Below are the code and all the weights of a small trained network. Each question names an input and a target symbol and asks about switching units off, where a switched-off unit gives its printed mean instead of its output.

import numpy as np


def w(rows, s, z=0):
    codes = np.array(rows[::2]) - 128.0
    scale = np.full(codes.shape[1], s)
    scale[-1] = z or s
    return codes * scale


def norm(h):
    return h / np.sqrt((h * h).mean(-1, keepdims=True) + 1e-5)


def f(y):
    return y / 2 * (1 + np.tanh(0.7978845608 * (y + 0.044715 * y**3)))


def softmax(a):
    e = np.exp(a - a.max(-1, keepdims=True))
    return e / e.sum(-1, keepdims=True)


def log_softmax(a):
    a = a - a.max(-1, keepdims=True)
    return a - np.log(np.exp(a).sum(-1, keepdims=True))


def net(x, mask):
    ids = ['βγζλπω'.index(c) for c in x.split()]
    T = len(ids)
    res = E[ids] + P[:T]
    r = norm(res)
    for j in range(2):
        rows = slice(2 * j, 2 * j + 2)
        q, k, v = (r @ M[0][rows].T for M in (Q, K, V))
        z = softmax(np.where(np.tri(T) > 0, q @ k.T / 2**0.5, -1e9)) @ v
        o = O[0][rows]
        res = res + np.where(mask[j], z, o[:, -1]) @ o[:, :-1]
    y = f(norm(res) @ A[0][:, :-1].T + A[0][:, -1])
    res = res + np.where(mask[2:18], y, B[0][:, -1]) @ B[0][:, :-1]
    return log_softmax(norm(res)[-1] @ U[:, :-1].T + U[:, -1])


Q, K, V, O, A, B = {}, {}, {}, {}, {}, {}
E = w([
[153,120,57,122,175,143],'β',
[130,139,60,123,97,108],'γ',
[193,102,116,101,154,129],'ζ',
[184,87,61,107,121,100],'λ',
[94,177,147,99,144,115],'π',
[123,81,158,89,96,1],'ω',
],0.00096)
P = w([
[85,128,128,191,6,204],'0',
[174,137,144,105,164,181],'1',
[85,66,135,151,169,168],'2',
[129,158,186,85,125,56],'3',
[107,160,168,235,85,58],'4',
[172,207,99,27,111,205],'5',
],0.0019)
Q[0] = w([
[23,42,186,233,136,37],'h1',
[242,254,110,96,25,116],'h1',
[241,241,197,7,22,112],'h2',
[15,41,201,242,113,25],'h2',
],0.0043)
K[0] = w([
[113,238,130,199,5,11],'h1',
[161,88,112,127,246,108],'h1',
[108,19,214,20,253,157],'h2',
[224,247,208,190,14,25],'h2',
],0.0042)
V[0] = w([
[171,66,89,198,137,113],'h1',
[129,64,162,191,187,175],'h1',
[111,177,11,184,169,170],'h2',
[67,208,252,169,146,186],'h2',
],0.0034)
O[0] = w([
[185,39,130,187,151,135,238],'h1',
[136,90,215,201,129,163,254],'h1',
[168,206,65,157,224,71,199],'h2',
[165,200,253,76,193,150,178],'h2',
],0.0039,0.00043)
A[0] = w([
[157,85,168,119,205,114,114],'n1',
[110,141,178,72,136,78,54],'n2',
[106,237,190,87,160,145,35],'n3',
[46,167,123,175,64,148,124],'n4',
[145,204,184,28,159,156,28],'n5',
[206,177,132,105,148,129,181],'n6',
[146,105,175,150,130,227,29],'n7',
[61,168,196,35,132,202,107],'n8',
[35,56,89,53,90,211,120],'n9',
[156,91,187,150,152,202,24],'n10',
[161,212,127,202,214,163,25],'n11',
[159,158,82,108,115,62,94],'n12',
[72,79,74,71,175,222,198],'n13',
[86,77,126,3,116,222,92],'n14',
[79,144,95,25,108,198,92],'n15',
[97,237,26,59,191,116,5],'n16',
],0.0041,0.0023)
B[0] = w([
[100,158,120,106,52,140,174],'n1',
[40,118,177,109,131,168,115],'n2',
[190,176,86,130,119,138,145],'n3',
[90,137,151,51,137,65,182],'n4',
[185,144,130,136,183,175,145],'n5',
[26,118,159,105,129,63,253],'n6',
[61,137,190,157,62,156,110],'n7',
[191,51,103,136,146,110,190],'n8',
[184,40,192,108,194,105,142],'n9',
[52,183,162,153,102,180,104],'n10',
[79,59,113,139,220,142,209],'n11',
[129,95,175,111,76,194,129],'n12',
[170,148,167,96,24,97,214],'n13',
[58,123,175,69,117,1,141],'n14',
[63,46,160,135,75,111,104],'n15',
[64,191,105,41,47,60,126],'n16',
],0.0037,0.0012)
U = w([
[22,165,11,244,249,216,8],'β',
[11,239,4,4,34,14,145],'γ',
[24,177,240,234,18,248,162],'ζ',
[245,11,4,241,28,170,148],'λ',
[220,240,242,6,248,207,99],'π',
[179,3,247,18,25,24,171],'ω',
],0.0043,0.0016)

Each question gives the input, a string of symbols that net reads in full, and the target symbol t.
The units are the heads (2 rows each of Q, K, V and O) and the neurons (one row each of A and B). Each row of codes is followed by its name. A weight is (code - 128) times the scale printed after its matrix; where a second scale follows, it is the last column's (O, A, B and U).
mask holds one flag per unit, heads first, then neurons. A switched-off unit (its flag False) gives its mean, the last column of its rows in O or B, instead of its output. The means were averaged over made-up inputs and are rounded, as every weight is.
A unit's drop is (log p(t) with every unit on - log p(t) with that unit switched off) / (log p(t) with every unit on - log p(t) with every unit switched off).
The circuit of an input: a set's keep is (log p(t) with only the set's units on - log p(t) with every unit switched off) / (log p(t) with every unit on - log p(t) with every unit switched off). Starting from the 12 units with the biggest drops (on a tie, the unit counted first), units are removed one at a time, each time the one whose removal leaves the highest keep (on an exact tie, the one counted first), for as long as the keep stays at least 0.8.
circuit, biggest first: the units of the circuit, biggest drop first
most important unit: the unit with the biggest drop
k most important neurons: the k neurons with the biggest drops, biggest first
which heads matter: for each layer, one digit per head in row order, 1 if its drop is at least 0.15 and else 0, layers parted by /
input λ β γ β, target γ: circuit, biggest first -> (h2; n16)
input ω λ ζ ζ γ π, target ζ: which heads matter -> 10
input π ζ γ λ, target λ: which heads matter -> 01
input λ λ λ ω λ γ, target λ: which heads matter -> 11
input ω λ β, target ω: which heads matter -> 00
input γ π ζ π ω β, target ζ: which heads matter -> 10
input ζ γ ζ β λ λ, target ζ: most important unit -> h1
input λ ζ λ ζ ζ β, target λ: circuit, biggest first -> (h2; h1)
input ω π λ γ γ, target γ: which heads matter -> 10
input γ γ β, target γ: circuit, biggest first -> (h2; h1; n16)
input ζ γ ω, target ζ: which heads matter -> 01
input γ γ γ, target γ: 2 most important neurons -> (n16; n13)
input ω ω β γ ζ π, target β: circuit, biggest first -> (h1; h2; n11)
input γ β ζ, target γ: which heads matter -> 11
input γ γ ω λ ζ π, target ω: circuit, biggest first -> (h2; n9)
input π β ω ω ζ ζ, target ω: which heads matter -> 00
input λ γ γ ω λ λ, target γ: which heads matter -> 01
input ζ γ β, target ζ: most important unit -> n13
input γ λ ω γ ζ γ, target ω: 2 most important neurons -> (n9; n14)
input γ λ ω, target γ: most important neuron -> (n1)
